Below is a small trained network, with its code and all its weights. Each question gives an input and a class and asks what happens when units are switched off, that is, made to give their printed mean instead of their output.

import numpy as np


def w(rows, s, z=0):
    codes = np.array(rows[::2]) - 128.0
    scale = np.full(codes.shape[1], s)
    scale[-1] = z or s
    return codes * scale


def f(y):
    return y / 2 * (1 + np.tanh(0.7978845608 * (y + 0.044715 * y**3)))


def log_softmax(a):
    a = a - a.max(-1, keepdims=True)
    return a - np.log(np.exp(a).sum(-1, keepdims=True))


def net(x, mask):
    res = np.array(x, float).reshape(1, 5) / 4 @ E
    y = f(res @ A[0][:, :-1].T + A[0][:, -1])
    res = res + np.where(mask, y, B[0][:, -1]) @ B[0][:, :-1]
    return log_softmax(res[-1] @ U[:, :-1].T + U[:, -1])


A, B = {}, {}
E = w([
[254,78,164],'x0',
[52,84,56],'x1',
[122,56,133],'x2',
[42,105,222],'x3',
[173,161,140],'x4',
],0.007)
A[0] = w([
[138,202,200,231],'neuron 1',
[76,42,64,210],'neuron 2',
[149,195,5,188],'neuron 3',
[103,116,84,253],'neuron 4',
[137,188,173,143],'neuron 5',
[101,106,250,189],'neuron 6',
[136,164,92,144],'neuron 7',
[212,135,145,126],'neuron 8',
[151,182,131,101],'neuron 9',
[90,153,73,193],'neuron 10',
[156,30,158,106],'neuron 11',
[199,75,83,136],'neuron 12',
],0.013,0.0048)
B[0] = w([
[43,198,115,234],'neuron 1',
[170,133,17,241],'neuron 2',
[248,208,138,246],'neuron 3',
[156,184,52,210],'neuron 4',
[70,151,162,174],'neuron 5',
[20,156,35,255],'neuron 6',
[167,139,155,155],'neuron 7',
[127,124,249,202],'neuron 8',
[134,111,190,149],'neuron 9',
[146,196,116,203],'neuron 10',
[58,66,209,175],'neuron 11',
[212,140,220,189],'neuron 12',
],0.018,0.0074)
U = w([
[210,228,193,227],'0',
[243,65,229,70],'1',
[229,166,75,1],'2',
[99,91,172,39],'3',
[215,2,45,132],'4',
[139,198,69,159],'5',
[44,143,106,175],'6',
],0.0059,0.0057)

Each question gives the input, the list of numbers given to net, and the class t.
The units are the neurons (one row each of A and B). Each row of codes is followed by its name. A weight is (code - 128) times the scale printed after its matrix; where a second scale follows, it is the last column's (A, B and U).
mask holds one flag per neuron, in row order. A switched-off neuron (its flag False) gives its mean, the last column of its row in B, instead of its output. The means were averaged over made-up inputs and are rounded, as every weight is.
A unit's drop is (log p(t) with every unit on - log p(t) with that unit switched off) / (log p(t) with every unit on - log p(t) with every unit switched off).
The circuit of an input: a set's keep is (log p(t) with only the set's units on - log p(t) with every unit switched off) / (log p(t) with every unit on - log p(t) with every unit switched off). Starting from all 12 units, units are removed one at a time, each time the one whose removal leaves the highest keep (on an exact tie, the one counted first), for as long as the keep stays at least 0.8.
units of the circuit, in order: the units of the circuit, biggest drop first
most important unit: the unit with the biggest drop
top k neurons: the k neurons with the biggest drops, biggest first
drop of u: that unit's drop, to one decimal
input [7,4,2,4,-7], class 4: most important unit : neuron 1
input [-7,5,-3,-4,-8], class 2: units of the circuit, in order : [neuron 3; neuron 2; neuron 1]
input [-1,-1,-3,5,-7], class 6: top 2 neurons : [neuron 3; neuron 6]
input [-7,8,4,5,8], class 2: units of the circuit, in order : [neuron 1; neuron 2]
input [3,5,6,6,7], class 6: units of the circuit, in order : [neuron 6; neuron 3]
input [8,6,8,4,-6], class 4: units of the circuit, in order : [neuron 2; neuron 1]
input [1,5,6,1,-1], class 4: units of the circuit, in order : [neuron 1; neuron 2; neuron 3]
input [0,5,1,6,-6], class 4: units of the circuit, in order : [neuron 1; neuron 2]
input [3,8,-4,-7,-2], class 2: top 2 neurons : [neuron 2; neuron 8]
input [-4,5,-6,-8,-8], class 2: top 2 neurons : [neuron 2; neuron 3]
input [-6,6,-6,-6,7], class 2: top 4 neurons : [neuron 8; neuron 4; neuron 12; neuron 1]
input [-7,7,7,4,-5], class 5: top 2 neurons : [neuron 10; neuron 4]
input [-5,7,6,-2,8], class 2: drop of neuron 6 : 0.2
input [5,8,6,2,-7], class 4: most important unit : neuron 2
input [5,5,5,5,6], class 6: drop of neuron 6 : 0.3
input [3,4,0,-1,0], class 4: drop of neuron 12 : -0.1
